Below are the code and all the weights of a small trained network. Each question names an input and a class and asks about switching units off, where a switched-off unit gives its printed mean instead of its output.

import numpy as np


def w(rows, s, z=0):
    codes = np.array(rows[::2]) - 128.0
    scale = np.full(codes.shape[1], s)
    scale[-1] = z or s
    return codes * scale


def norm(h):
    return h / np.sqrt((h * h).mean(-1, keepdims=True) + 1e-5)


def f(y):
    return np.maximum(y, 0)


def log_softmax(a):
    a = a - a.max(-1, keepdims=True)
    return a - np.log(np.exp(a).sum(-1, keepdims=True))


def net(x, mask):
    res = np.array(x, float).reshape(1, 7) / 4 @ E
    u = 0
    for l in range(3):
        y = f(norm(res) @ A[l][:, :-1].T + A[l][:, -1])
        res = res + np.where(mask[u : u + 12], y, B[l][:, -1]) @ B[l][:, :-1]
        u += 12
    return log_softmax(norm(res)[-1] @ U[:, :-1].T + U[:, -1])


A, B = {}, {}
E = w([
[127,128,128,129],'x0',
[253,124,137,121],'x1',
[128,130,127,128],'x2',
[127,127,128,129],'x3',
[125,41,82,72],'x4',
[128,129,127,128],'x5',
[121,144,177,56],'x6',
],0.0075)
A[0] = w([
[4,185,118,169,129],'0.n0',
[74,107,81,167,1],'0.n1',
[178,175,207,190,136],'0.n2',
[57,101,106,125,93],'0.n3',
[50,179,145,135,83],'0.n4',
[119,171,200,13,157],'0.n5',
[130,155,127,178,61],'0.n6',
[94,47,105,104,110],'0.n7',
[47,140,176,95,81],'0.n8',
[2,59,109,113,141],'0.n9',
[50,234,164,175,150],'0.n10',
[169,63,89,83,41],'0.n11',
],0.0074,0.0033)
B[0] = w([
[192,2,135,121,253],'0.n0',
[51,129,96,190,155],'0.n1',
[112,185,77,135,206],'0.n2',
[143,194,125,155,184],'0.n3',
[185,73,148,93,196],'0.n4',
[103,152,208,68,219],'0.n5',
[150,146,88,128,145],'0.n6',
[74,189,122,147,187],'0.n7',
[145,119,77,56,192],'0.n8',
[94,245,87,136,251],'0.n9',
[234,18,135,104,248],'0.n10',
[122,32,155,150,169],'0.n11',
],0.0067,0.0054)
A[1] = w([
[96,71,96,166,97],'1.n0',
[92,87,135,96,83],'1.n1',
[133,100,142,101,59],'1.n2',
[155,108,149,95,142],'1.n3',
[123,54,147,191,46],'1.n4',
[87,174,121,109,87],'1.n5',
[129,162,156,107,91],'1.n6',
[184,92,77,215,92],'1.n7',
[166,178,86,200,3],'1.n8',
[121,255,122,146,91],'1.n9',
[138,78,123,162,46],'1.n10',
[122,51,158,136,148],'1.n11',
],0.009,0.0059)
B[1] = w([
[177,104,121,177,192],'1.n0',
[175,120,165,98,154],'1.n1',
[131,111,191,128,143],'1.n2',
[30,121,165,215,228],'1.n3',
[254,6,34,116,161],'1.n4',
[98,110,27,79,157],'1.n5',
[86,128,125,191,150],'1.n6',
[182,158,1,121,254],'1.n7',
[247,214,101,28,156],'1.n8',
[180,5,115,107,185],'1.n9',
[151,88,46,133,150],'1.n10',
[194,59,128,107,230],'1.n11',
],0.0052,0.004)
A[2] = w([
[139,119,114,185,116],'2.n0',
[170,106,168,152,142],'2.n1',
[90,185,104,129,9],'2.n2',
[150,249,141,143,159],'2.n3',
[115,138,79,182,75],'2.n4',
[136,91,99,101,169],'2.n5',
[97,158,102,188,12],'2.n6',
[165,117,198,105,21],'2.n7',
[110,138,199,88,90],'2.n8',
[118,93,90,172,61],'2.n9',
[118,74,179,125,4],'2.n10',
[132,160,134,175,208],'2.n11',
],0.014,0.0031)
B[2] = w([
[126,80,64,58,189],'2.n0',
[78,129,101,92,227],'2.n1',
[225,64,139,100,156],'2.n2',
[62,196,149,182,195],'2.n3',
[82,116,254,161,202],'2.n4',
[120,188,160,149,254],'2.n5',
[59,123,124,196,157],'2.n6',
[92,110,213,150,223],'2.n7',
[167,119,35,155,216],'2.n8',
[129,92,90,165,206],'2.n9',
[183,153,182,125,181],'2.n10',
[90,130,156,83,163],'2.n11',
],0.0091,0.0053)
U = w([
[210,33,46,154,255],'0',
[176,70,238,57,232],'1',
[196,248,79,183,36],'2',
[64,228,229,171,72],'3',
[13,104,95,222,54],'4',
[51,148,88,6,38],'5',
],0.017,0.0018)

Each question gives the input, the list of numbers given to net, and the class t.
The units are the neurons (one row each of A and B). Each row of codes is followed by its name. A weight is (code - 128) times the scale printed after its matrix; where a second scale follows, it is the last column's (A, B and U).
mask holds one flag per neuron, layer by layer. A switched-off neuron (its flag False) gives its mean, the last column of its row in B, instead of its output. The means were averaged over made-up inputs and are rounded, as every weight is.
A unit's drop is (log p(t) with every unit on - log p(t) with that unit switched off) / (log p(t) with every unit on - log p(t) with every unit switched off).
most important unit: the unit with the biggest drop
k most important neurons: the k neurons with the biggest drops, biggest first
top k neurons in layer l: the k neurons of layer l with the biggest drops, biggest first
drop when u is switched off: that unit's drop, to one decimal
input [6,-3,-1,-1,-1,6,0], class 0: most important unit : 0.n5
input [6,0,2,-8,8,-2,-6], class 4: 2 most important neurons : (0.n10, 0.n0)
input [2,1,-8,7,-1,-2,-8], class 2: 4 most important neurons : (0.n0, 1.n8, 0.n10, 1.n7)
input [2,-5,-5,6,1,-4,1], class 5: 4 most important neurons : (0.n9, 0.n8, 2.n4, 2.n7)
input [2,0,3,-4,3,3,8], class 5: top 2 neurons in layer 2 : (2.n8, 2.n4)
input [0,0,8,1,-8,-6,-6], class 0: 2 most important neurons : (0.n10, 0.n9)
input [0,-1,-4,2,1,-4,2], class 5: 2 most important neurons : (1.n9, 1.n5)
input [-6,2,0,7,-1,-6,4], class 3: 2 most important neurons : (0.n5, 2.n7)
input [-8,0,0,-3,5,-5,-6], class 4: top 3 neurons in layer 0 : (0.n10, 0.n0, 0.n7)
input [-4,4,2,3,-2,-4,0], class 2: 2 most important neurons : (0.n5, 0.n2)
input [-1,7,6,8,5,4,1], class 1: 2 most important neurons : (0.n0, 2.n8)
input [-3,-6,5,-6,2,1,1], class 5: 2 most important neurons : (0.n9, 2.n8)
input [-4,-6,7,-6,0,-3,4], class 1: 2 most important neurons : (0.n0, 0.n10)
input [-4,-1,-5,0,3,-7,1], class 5: most important unit : 1.n9
input [0,5,2,5,-8,-7,3], class 3: drop when 2.n3 is switched off : 0.2
input [-1,-3,7,0,-1,4,0], class 0: drop when 0.n5 is switched off : 0.2
input [-1,-1,1,7,5,-4,1], class 5: drop when 1.n3 is switched off : 0.3
input [0,-5,7,-6,-6,-1,8], class 1: drop when 0.n6 is switched off : 0.0
input [8,0,-6,-3,-7,0,-5], class 0: top 2 neurons in layer 0 : (0.n10, 0.n9)
input [-5,2,1,-5,-1,1,-2], class 2: most important unit : 1.n8
